Here is a tiny trained network, its code and every weight. The questions are about switching its units off for an input and a class, where a switched-off unit gives its printed mean instead of its output.

import numpy as np


def w(rows, s, z=0):
    codes = np.array(rows[::2]) - 128.0
    scale = np.full(codes.shape[1], s)
    scale[-1] = z or s
    return codes * scale


def f(y):
    return np.maximum(y, 0)


def log_softmax(a):
    a = a - a.max(-1, keepdims=True)
    return a - np.log(np.exp(a).sum(-1, keepdims=True))


def net(x, mask):
    res = np.array(x, float).reshape(1, 4) / 4 @ E
    y = f(res @ A[0][:, :-1].T + A[0][:, -1])
    res = res + np.where(mask, y, B[0][:, -1]) @ B[0][:, :-1]
    return log_softmax(res[-1] @ U[:, :-1].T + U[:, -1])


A, B = {}, {}
E = w([
[126,148,125,194,152,124,157,101,123,197],'x0',
[166,159,118,77,43,138,23,134,227,192],'x1',
[82,106,207,148,115,252,91,47,77,109],'x2',
[249,173,236,134,142,110,175,200,167,126],'x3',
],0.011)
A[0] = w([
[140,135,147,141,108,230,77,129,147,152,25],'N1',
[101,134,71,126,86,149,80,134,153,164,188],'N2',
[113,121,68,135,131,92,137,117,141,145,168],'N3',
[79,124,205,145,150,193,183,109,56,73,148],'N4',
[115,117,118,130,133,128,134,150,98,130,125],'N5',
[174,160,147,115,147,142,129,111,115,111,115],'N6',
[238,166,231,125,113,74,145,184,192,153,119],'N7',
[114,132,88,102,122,144,132,159,114,107,141],'N8',
[126,126,65,145,169,72,171,191,90,92,220],'N9',
[106,131,206,125,68,199,56,89,174,178,8],'N10',
[156,156,54,118,81,67,84,171,185,176,115],'N11',
[57,131,90,120,124,158,129,103,87,121,254],'N12',
[116,108,89,124,147,42,205,158,89,101,218],'N13',
[208,152,252,126,133,133,166,165,124,126,143],'N14',
[135,125,136,132,166,171,93,146,121,138,140],'N15',
],0.014,0.0051)
B[0] = w([
[132,166,128,122,140,118,173,126,86,57,179],'N1',
[159,142,97,125,141,89,100,98,179,127,195],'N2',
[153,138,101,93,114,113,89,113,150,86,163],'N3',
[102,63,195,136,126,194,96,118,155,171,218],'N4',
[118,123,107,89,118,153,139,135,130,98,142],'N5',
[108,151,153,149,173,128,139,146,129,153,152],'N6',
[146,114,78,149,121,220,99,253,85,122,251],'N7',
[127,149,93,172,151,123,147,74,134,179,148],'N8',
[116,174,75,130,101,82,183,127,78,99,195],'N9',
[138,190,79,132,107,88,201,141,42,97,209],'N10',
[134,74,95,133,155,135,58,115,193,179,216],'N11',
[95,108,51,128,131,163,95,91,87,144,195],'N12',
[158,207,120,123,129,115,157,121,75,84,198],'N13',
[113,111,231,127,119,97,193,203,147,140,226],'N14',
[82,129,130,92,131,122,130,147,130,110,147],'N15',
],0.019,0.025)
U = w([
[127,156,78,108,119,95,148,84,59,101,252],'0',
[118,38,91,144,130,255,91,166,73,175,197],'1',
[169,163,150,137,113,105,199,198,67,107,147],'2',
[102,41,230,129,130,169,165,154,116,163,29],'3',
[170,101,94,111,144,84,70,118,194,164,35],'4',
],0.012,0.0025)

Each question gives the input, the list of numbers given to net, and the class t.
The units are the neurons (one row each of A and B). Each row of codes is followed by its name. A weight is (code - 128) times the scale printed after its matrix; where a second scale follows, it is the last column's (A, B and U).
mask holds one flag per neuron, in row order. A switched-off neuron (its flag False) gives its mean, the last column of its row in B, instead of its output. The means were averaged over made-up inputs and are rounded, as every weight is.
A unit's drop is (log p(t) with every unit on - log p(t) with that unit switched off) / (log p(t) with every unit on - log p(t) with every unit switched off).
The circuit of an input: a set's keep is (log p(t) with only the set's units on - log p(t) with every unit switched off) / (log p(t) with every unit on - log p(t) with every unit switched off). Starting from the 12 units with the biggest drops (on a tie, the unit counted first), units are removed one at a time, each time the one whose removal leaves the highest keep (on an exact tie, the one counted first), for as long as the keep stays at least 0.8.
units of the circuit, in order: the units of the circuit, biggest drop first
unit that matters most: the unit with the biggest drop
top k neurons: the k neurons with the biggest drops, biggest first
drop of u: that unit's drop, to one decimal
input [0,2,6,5], class 2: top neuron -> [N10]
input [4,-7,2,2], class 3: units of the circuit, in order -> [N4, N7]
input [5,-6,2,1], class 3: units of the circuit, in order -> [N7, N4]
input [0,1,-2,5], class 1: top 2 neurons -> [N7, N10]
input [-1,7,1,3], class 2: top 3 neurons -> [N10, N4, N12]
input [5,5,1,3], class 2: top 2 neurons -> [N4, N10]
input [3,1,3,1], class 2: top 2 neurons -> [N11, N7]
input [8,-2,1,5], class 3: top 2 neurons -> [N14, N10]
input [6,1,7,-5], class 0: top 2 neurons -> [N7, N10]
input [-2,-8,3,1], class 3: top 2 neurons -> [N4, N7]
input [6,-5,0,-5], class 0: top 4 neurons -> [N7, N13, N11, N9]
input [-2,7,-1,8], class 1: top 2 neurons -> [N7, N11]
input [-6,0,-3,-3], class 0: top 2 neurons -> [N4, N7]
input [8,-7,2,5], class 3: unit that matters most -> N4
input [-3,2,-6,0], class 4: top 2 neurons -> [N11, N4]
input [7,4,-3,7], class 1: drop of N7 -> 2.5
input [-5,-8,3,3], class 3: drop of N4 -> 0.8
input [3,-5,5,4], class 3: drop of N14 -> 0.0
input [-8,0,8,5], class 3: drop of N13 -> 0.1
input [-8,2,-2,-1], class 4: unit that matters most -> N7
